A = [[14.4, 24.0, 16.4, -1.5, 27.0, 64.0, -21.5, -2.6, -22.0, 12.2, -21.1, 2.9, -3.7, 3.1, -17.1], [1.9, 13.1, 1.8, 12.8, 2.0, 7.6, 23.0, 32.2, -45.4, -12.3, 29.7, 9.3, -20.6, 9.4, -51.1], [9.7, 19.7, 5.6, 7.7, 30.2, 48.7, 42.4, -6.6, -20.4, -25.9, 24.8, -42.2, -34.6, 52.8, -4.5], [5.5, 11.5, 16.0, 7.6, -11.4, -5.9, 6.6, 26.5, -1.5, -30.9, 5.5, -8.1, -13.4, -28.4, -47.7], [-7.9, -23.3, -31.5, -7.6, -41.3, -5.7, -22.9, -40.9, -34.0, -12.8, -17.1, -14.5, 39.1, 47.0, 11.3], [-0.2, -1.2, 13.0, 8.2, 18.9, -24.0, 36.9, -31.8, 13.5, 22.1, -3.0, -43.2, -30.3, -45.9, -2.8], [-14.6, -18.3, -26.9, -25.9, -20.2, -38.3, -53.0, -43.6, -10.8, -0.7, 0.2, -13.7, 34.1, 14.8, 15.2]]
A[0][0] => 14.4
A[:, 13] => [3.1, 9.4, 52.8, -28.4, 47.0, -45.9, 14.8]
A[1][3] => 12.8
A[5][1] => -1.2
A[2][7] => -6.6
A[5] => [-0.2, -1.2, 13.0, 8.2, 18.9, -24.0, 36.9, -31.8, 13.5, 22.1, -3.0, -43.2, -30.3, -45.9, -2.8]
A[3][8] => -1.5
A[:, 2] => [16.4, 1.8, 5.6, 16.0, -31.5, 13.0, -26.9]
A[5][10] => -3.0
A[1][5] => 7.6
A[:, 6] => [-21.5, 23.0, 42.4, 6.6, -22.9, 36.9, -53.0]
A[6][3] => -25.9
A[6][7] => -43.6
A[4][13] => 47.0
A[4][7] => -40.9
A[1][14] => -51.1
A[4][0] => -7.9
A[2][8] => -20.4
A[0][8] => -22.0
A[1][8] => -45.4
A[3][7] => 26.5
A[0] => [14.4, 24.0, 16.4, -1.5, 27.0, 64.0, -21.5, -2.6, -22.0, 12.2, -21.1, 2.9, -3.7, 3.1, -17.1]
A[:, 12] => [-3.7, -20.6, -34.6, -13.4, 39.1, -30.3, 34.1]
A[6][10] => 0.2
A[:, 0] => [14.4, 1.9, 9.7, 5.5, -7.9, -0.2, -14.6]
A[2][12] => -34.6
A[2][9] => -25.9
A[3] => [5.5, 11.5, 16.0, 7.6, -11.4, -5.9, 6.6, 26.5, -1.5, -30.9, 5.5, -8.1, -13.4, -28.4, -47.7]
A[1] => [1.9, 13.1, 1.8, 12.8, 2.0, 7.6, 23.0, 32.2, -45.4, -12.3, 29.7, 9.3, -20.6, 9.4, -51.1]
A[4][10] => -17.1
A[1][10] => 29.7
A[6][12] => 34.1
A[4][8] => -34.0
A[:, 3] => [-1.5, 12.8, 7.7, 7.6, -7.6, 8.2, -25.9]
A[4][11] => -14.5

arr = [[820, 449, 590, 377, 608, 461, 614, 758, 386, 393, 705, 527], [840, 307, 474, 483, 161, 652, 596, 583, 642, 614, 196, 289], [568, 445, 422, 712, 496, 501, 186, 624, 582, 454, 286, 458], [638, 462, 394, 462, 356, 531, 298, 367, 718, 770, 469, 569], [481, 433, 521, 434, 624, 597, 509, 298, 495, 537, 462, 541], [737, 634, 488, 279, 312, 383, 728, 604, 282, 354, 422, 494], [442, 512, 572, 716, 715, 363, 142, 447, 533, 746, 54, 454], [474, 459, 563, 574, 589, 408, 229, 320, 426, 631, 243, 615], [34, 462, 534, 563, 418, 534, 377, 613, 659, 455, 743, 459]]
Rows and columns are counted from 0.
(0, 0) -> 820
(7, 8) -> 426
(7, 5) -> 408
(1, 10) -> 196
(5, 11) -> 494
(1, 9) -> 614
(6, 6) -> 142
(8, 0) -> 34
(7, 11) -> 615
(8, 9) -> 455
(1, 6) -> 596
(5, 1) -> 634
(4, 5) -> 597
(4, 9) -> 537
(8, 7) -> 613
(4, 11) -> 541
(2, 6) -> 186
(5, 7) -> 604
(0, 9) -> 393
(8, 6) -> 377
(2, 5) -> 501
(4, 2) -> 521
(4, 0) -> 481
(7, 3) -> 574
(7, 0) -> 474
(0, 6) -> 614
(3, 8) -> 718
(0, 11) -> 527
(1, 11) -> 289
(6, 1) -> 512
(1, 3) -> 483
(8, 8) -> 659
(7, 10) -> 243
(5, 5) -> 383
(7, 7) -> 320
(4, 3) -> 434

X =
[[ -6.5  15.4  16.1  17.1 -20.3  10.7 -17.7 -10.6  -4.5  22.9   0.5  23.3]
 [-10.1  27.9  32.0  30.1 -26.8  21.7 -20.8 -15.0   3.1  34.1  16.8  31.8]
 [-22.3  23.8  25.6  23.0 -29.3  22.7 -22.7 -21.4   8.5  19.9  15.7  21.3]
 [-16.5  16.8  16.9  15.9 -18.6  11.7 -14.3 -16.5   3.3  13.4  10.8  13.4]
 [-16.1  27.6  19.7  30.8 -27.7  13.4 -28.4 -24.3 -13.7  36.0  10.7  37.3]
 [ 20.5  46.2  53.2  58.6 -21.3  21.6 -16.3   0.2  -8.3  79.9  28.5  63.6]
 [-47.6  44.3  32.4  41.1 -17.9   6.3 -10.4 -42.9   3.1  17.9  46.5  10.3]
 [ -9.1  29.6  59.1  27.9 -15.9  58.2   1.8  -3.2  61.1  21.9  61.5  13.3]
 [ -6.7 -17.4 -16.0 -20.0  -4.0  12.5  -9.5  -3.7   7.1 -15.7 -13.6  -2.8]
 [ -7.9  -6.8 -17.0  -8.2  18.3 -13.5  17.3   2.0   4.3 -23.2   7.4 -26.8]
 [-18.8  23.6  24.5  20.1  21.2   0.9  30.3  -7.6  26.1  -8.0  57.2 -23.3]
 [ 29.5 -16.0  13.1 -14.1  -2.7  42.2   0.8  26.6  38.5   6.7   3.1  10.5]
 [ 44.1 -40.6 -32.0 -38.8  44.8 -19.0  38.9  45.5   7.7 -32.2 -18.5 -35.4]
 [ 48.1   9.8  13.3  20.8  43.7 -22.8  39.8  33.0 -14.6  34.5  19.8  11.1]
 [ 42.7 -44.6 -50.2 -38.4  22.5 -18.6   0.1  26.3 -33.2  -5.4 -53.0   7.7]
 [  5.7 -11.4 -41.9  -7.7  49.5 -55.7  31.7   2.8 -42.9 -14.5  -6.9 -21.3]]
X[0, 0]	-6.5
X[-13, -2]	10.8
X[-1, -10]	-41.9
X[-9, 8]	61.1
X[-12, -11]	27.6
X[11, -12]	29.5
X[6, 9]	17.9
X[14, 6]	0.1
X[0, 5]	10.7
X[:, 0]	[-6.5, -10.1, -22.3, -16.5, -16.1, 20.5, -47.6, -9.1, -6.7, -7.9, -18.8, 29.5, 44.1, 48.1, 42.7, 5.7]
X[-8]	[-6.7, -17.4, -16.0, -20.0, -4.0, 12.5, -9.5, -3.7, 7.1, -15.7, -13.6, -2.8]
X[-9, -2]	61.5
X[:, -7]	[10.7, 21.7, 22.7, 11.7, 13.4, 21.6, 6.3, 58.2, 12.5, -13.5, 0.9, 42.2, -19.0, -22.8, -18.6, -55.7]
X[-10, 6]	-10.4
X[:, 2]	[16.1, 32.0, 25.6, 16.9, 19.7, 53.2, 32.4, 59.1, -16.0, -17.0, 24.5, 13.1, -32.0, 13.3, -50.2, -41.9]
X[:, 7]	[-10.6, -15.0, -21.4, -16.5, -24.3, 0.2, -42.9, -3.2, -3.7, 2.0, -7.6, 26.6, 45.5, 33.0, 26.3, 2.8]
X[-1, 1]	-11.4
X[0, 11]	23.3
X[15]	[5.7, -11.4, -41.9, -7.7, 49.5, -55.7, 31.7, 2.8, -42.9, -14.5, -6.9, -21.3]
X[-5, -11]	-16.0
X[:, -9]	[17.1, 30.1, 23.0, 15.9, 30.8, 58.6, 41.1, 27.9, -20.0, -8.2, 20.1, -14.1, -38.8, 20.8, -38.4, -7.7]
X[-5, -10]	13.1
X[-10]	[-47.6, 44.3, 32.4, 41.1, -17.9, 6.3, -10.4, -42.9, 3.1, 17.9, 46.5, 10.3]
X[9, -12]	-7.9
X[-15, -10]	32.0
X[11, 4]	-2.7
X[3, 1]	16.8
X[-6]	[-18.8, 23.6, 24.5, 20.1, 21.2, 0.9, 30.3, -7.6, 26.1, -8.0, 57.2, -23.3]
X[13, -4]	-14.6
X[-15, -11]	27.9
X[4, -5]	-24.3
X[9, -6]	17.3
X[-14]	[-22.3, 23.8, 25.6, 23.0, -29.3, 22.7, -22.7, -21.4, 8.5, 19.9, 15.7, 21.3]
X[-16, -9]	17.1
X[:, -4]	[-4.5, 3.1, 8.5, 3.3, -13.7, -8.3, 3.1, 61.1, 7.1, 4.3, 26.1, 38.5, 7.7, -14.6, -33.2, -42.9]
X[-14, -11]	23.8

data = -33.9	22.8	-41.2	5.4	27.3	-2.0	-30.7	-35.2	8.8	11.8	-64.6	-11.0	-18.8	28.2	12.5	31.1
data[-16] => -33.9
data[13] => 28.2
data[4] => 27.3
data[-4] => -18.8
data[-13] => 5.4
data[11] => -11.0
data[2] => -41.2
data[15] => 31.1
data[-8] => 8.8
data[-2] => 12.5
data[-6] => -64.6
